Here is a tiny trained network, its code and every weight. The questions are about switching its units off for an input and a class, where a switched-off unit gives its printed mean instead of its output.

import numpy as np


def w(rows, s, z=0):
    codes = np.array(rows[::2]) - 128.0
    scale = np.full(codes.shape[1], s)
    scale[-1] = z or s
    return codes * scale


def f(y):
    return np.maximum(y, 0)


def log_softmax(a):
    a = a - a.max(-1, keepdims=True)
    return a - np.log(np.exp(a).sum(-1, keepdims=True))


def net(x, mask):
    res = np.array(x, float).reshape(1, 7) / 4 @ E
    y = f(res @ A[0][:, :-1].T + A[0][:, -1])
    res = res + np.where(mask, y, B[0][:, -1]) @ B[0][:, :-1]
    return log_softmax(res[-1] @ U[:, :-1].T + U[:, -1])


A, B = {}, {}
E = w([
[150,55,120],'x0',
[253,185,43],'x1',
[218,110,178],'x2',
[152,196,123],'x3',
[121,133,11],'x4',
[173,75,125],'x5',
[234,21,85],'x6',
],0.0043)
A[0] = w([
[67,84,182,144],'n0',
[135,126,142,93],'n1',
[142,130,155,88],'n2',
[122,159,108,176],'n3',
[130,127,136,50],'n4',
[134,183,89,209],'n5',
[195,73,135,199],'n6',
[165,133,195,94],'n7',
[143,143,117,95],'n8',
[88,118,153,116],'n9',
[173,171,246,143],'n10',
[59,139,111,250],'n11',
[201,138,195,99],'n12',
[238,2,59,133],'n13',
[18,147,195,179],'n14',
[109,195,83,202],'n15',
[76,105,166,120],'n16',
[173,116,241,143],'n17',
[198,146,99,111],'n18',
[130,121,124,95],'n19',
[167,85,122,142],'n20',
[101,116,141,97],'n21',
[119,220,69,201],'n22',
[104,156,131,53],'n23',
[213,188,94,52],'n24',
[84,110,160,120],'n25',
],0.01,0.0024)
B[0] = w([
[157,53,144,192],'n0',
[131,137,130,131],'n1',
[145,140,125,136],'n2',
[120,137,161,161],'n3',
[127,129,122,128],'n4',
[94,154,185,186],'n5',
[106,158,45,200],'n6',
[188,158,109,158],'n7',
[119,135,138,138],'n8',
[127,92,131,160],'n9',
[233,179,119,192],'n10',
[126,85,196,201],'n11',
[183,196,97,170],'n12',
[8,121,18,253],'n13',
[126,2,168,232],'n14',
[114,145,207,194],'n15',
[133,74,140,173],'n16',
[236,138,84,192],'n17',
[82,163,130,178],'n18',
[123,128,128,129],'n19',
[99,134,86,170],'n20',
[145,112,129,144],'n21',
[102,155,228,210],'n22',
[138,104,124,143],'n23',
[80,175,175,185],'n24',
[132,83,136,166],'n25',
],0.034,0.0064)
U = w([
[58,133,11,124],'0',
[109,77,106,108],'1',
[85,181,188,116],'2',
[122,115,203,253],'3',
[146,1,132,180],'4',
[230,174,83,97],'5',
],0.0046,0.0004)

Each question gives the input, the list of numbers given to net, and the class t.
The units are the neurons (one row each of A and B). Each row of codes is followed by its name. A weight is (code - 128) times the scale printed after its matrix; where a second scale follows, it is the last column's (A, B and U).
mask holds one flag per neuron, in row order. A switched-off neuron (its flag False) gives its mean, the last column of its row in B, instead of its output. The means were averaged over made-up inputs and are rounded, as every weight is.
A unit's drop is (log p(t) with every unit on - log p(t) with that unit switched off) / (log p(t) with every unit on - log p(t) with every unit switched off).
The circuit of an input: a set's keep is (log p(t) with only the set's units on - log p(t) with every unit switched off) / (log p(t) with every unit on - log p(t) with every unit switched off). Starting from the 12 units with the biggest drops (on a tie, the unit counted first), units are removed one at a time, each time the one whose removal leaves the highest keep (on an exact tie, the one counted first), for as long as the keep stays at least 0.8.
circuit, biggest first: the units of the circuit, biggest drop first
k most important neurons: the k neurons with the biggest drops, biggest first
drop when u is switched off: that unit's drop, to one decimal
input [-6,8,-3,2,3,2,6], class 0: 3 most important neurons => [n13, n6, n11]
input [-6,-3,7,4,-3,6,-8], class 5: circuit, biggest first => [n10]
input [-4,5,3,1,-3,6,-5], class 5: circuit, biggest first => [n10, n14]
input [-5,5,7,8,8,2,3], class 2: 4 most important neurons => [n24, n22, n5, n15]
input [7,-2,0,6,-7,-2,-2], class 5: circuit, biggest first => [n10, n17]
input [6,1,-5,1,3,3,-2], class 2: circuit, biggest first => [n14, n17, n13]
input [-4,-1,7,0,-6,6,6], class 5: 2 most important neurons => [n17, n10]
input [-7,-1,-1,2,7,-5,3], class 2: 2 most important neurons => [n14, n0]
input [-7,7,5,8,2,5,2], class 2: 2 most important neurons => [n24, n22]
input [-5,4,2,-6,2,-4,-8], class 3: 2 most important neurons => [n13, n14]
input [-2,7,-1,8,-5,5,-2], class 2: drop when n24 is switched off => 0.2
input [-2,3,8,-4,1,1,-8], class 5: drop when n10 is switched off => 0.3
